Below is a small trained network, with its code and all its weights. Each question gives an input and a class and asks what happens when units are switched off, that is, made to give their printed mean instead of their output.

import numpy as np


def w(rows, s, z=0):
    codes = np.array(rows[::2]) - 128.0
    scale = np.full(codes.shape[1], s)
    scale[-1] = z or s
    return codes * scale


def f(y):
    return y / 2 * (1 + np.tanh(0.7978845608 * (y + 0.044715 * y**3)))


def log_softmax(a):
    a = a - a.max(-1, keepdims=True)
    return a - np.log(np.exp(a).sum(-1, keepdims=True))


def net(x, mask):
    res = np.array(x, float).reshape(1, 3) / 4 @ E
    y = f(res @ A[0][:, :-1].T + A[0][:, -1])
    res = res + np.where(mask, y, B[0][:, -1]) @ B[0][:, :-1]
    return log_softmax(res[-1] @ U[:, :-1].T + U[:, -1])


A, B = {}, {}
E = w([
[165,141,207,56,51,70],'x0',
[1,207,53,65,46,223],'x1',
[94,76,211,97,142,23],'x2',
],0.0093)
A[0] = w([
[253,145,128,144,105,157,146],'neuron 0',
[120,122,189,109,120,61,176],'neuron 1',
[155,116,157,150,167,89,225],'neuron 2',
[71,133,149,81,97,109,199],'neuron 3',
[179,165,115,125,105,136,255],'neuron 4',
[147,120,101,127,107,162,101],'neuron 5',
[165,112,117,140,103,104,176],'neuron 6',
[64,106,122,190,212,114,189],'neuron 7',
[66,143,72,127,121,191,208],'neuron 8',
],0.018,0.0046)
B[0] = w([
[109,64,220,40,145,160,202],'neuron 0',
[123,141,244,135,128,108,220],'neuron 1',
[180,149,106,131,250,164,220],'neuron 2',
[61,139,204,128,31,124,203],'neuron 3',
[144,84,153,129,97,207,172],'neuron 4',
[37,158,106,178,165,92,152],'neuron 5',
[131,112,168,145,160,115,163],'neuron 6',
[186,62,25,96,41,184,216],'neuron 7',
[44,195,32,174,176,202,249],'neuron 8',
],0.019,0.017)
U = w([
[12,140,102,172,60,220,217],'0',
[82,102,95,99,191,12,45],'1',
[127,178,225,214,224,59,2],'2',
[194,43,217,118,255,130,206],'3',
[53,126,254,132,29,83,113],'4',
[184,64,46,174,156,121,81],'5',
],0.0072,0.0044)

Each question gives the input, the list of numbers given to net, and the class t.
The units are the neurons (one row each of A and B). Each row of codes is followed by its name. A weight is (code - 128) times the scale printed after its matrix; where a second scale follows, it is the last column's (A, B and U).
mask holds one flag per neuron, in row order. A switched-off neuron (its flag False) gives its mean, the last column of its row in B, instead of its output. The means were averaged over made-up inputs and are rounded, as every weight is.
A unit's drop is (log p(t) with every unit on - log p(t) with that unit switched off) / (log p(t) with every unit on - log p(t) with every unit switched off).
The circuit of an input: a set's keep is (log p(t) with only the set's units on - log p(t) with every unit switched off) / (log p(t) with every unit on - log p(t) with every unit switched off). Starting from all 9 units, units are removed one at a time, each time the one whose removal leaves the highest keep (on an exact tie, the one counted first), for as long as the keep stays at least 0.8.
circuit, biggest first: the units of the circuit, biggest drop first
most important unit: the unit with the biggest drop
top k neurons: the k neurons with the biggest drops, biggest first
drop of u: that unit's drop, to one decimal
input [-7,-6,-4], class 5: circuit, biggest first => neuron 7
input [3,-2,3], class 2: top 2 neurons => neuron 7; neuron 0
input [-7,-5,-5], class 5: circuit, biggest first => neuron 7; neuron 3
input [3,-3,8], class 2: circuit, biggest first => neuron 0; neuron 7
input [-5,0,8], class 5: circuit, biggest first => neuron 7; neuron 8
input [-5,-1,8], class 5: top 2 neurons => neuron 7; neuron 0
input [-8,-8,-8], class 3: top 2 neurons => neuron 0; neuron 8
input [-4,-6,-3], class 3: top 2 neurons => neuron 0; neuron 8
input [3,-2,2], class 3: top 2 neurons => neuron 8; neuron 5
input [0,0,2], class 4: top 3 neurons => neuron 8; neuron 2; neuron 0
input [-5,-5,-8], class 3: top 2 neurons => neuron 0; neuron 3
input [8,2,-5], class 4: top 2 neurons => neuron 8; neuron 7
input [-1,-1,5], class 3: drop of neuron 8 => 0.3
input [-5,-4,4], class 5: most important unit => neuron 7
input [-6,-1,5], class 5: drop of neuron 7 => 0.2
input [-7,-4,-1], class 5: drop of neuron 7 => 0.4
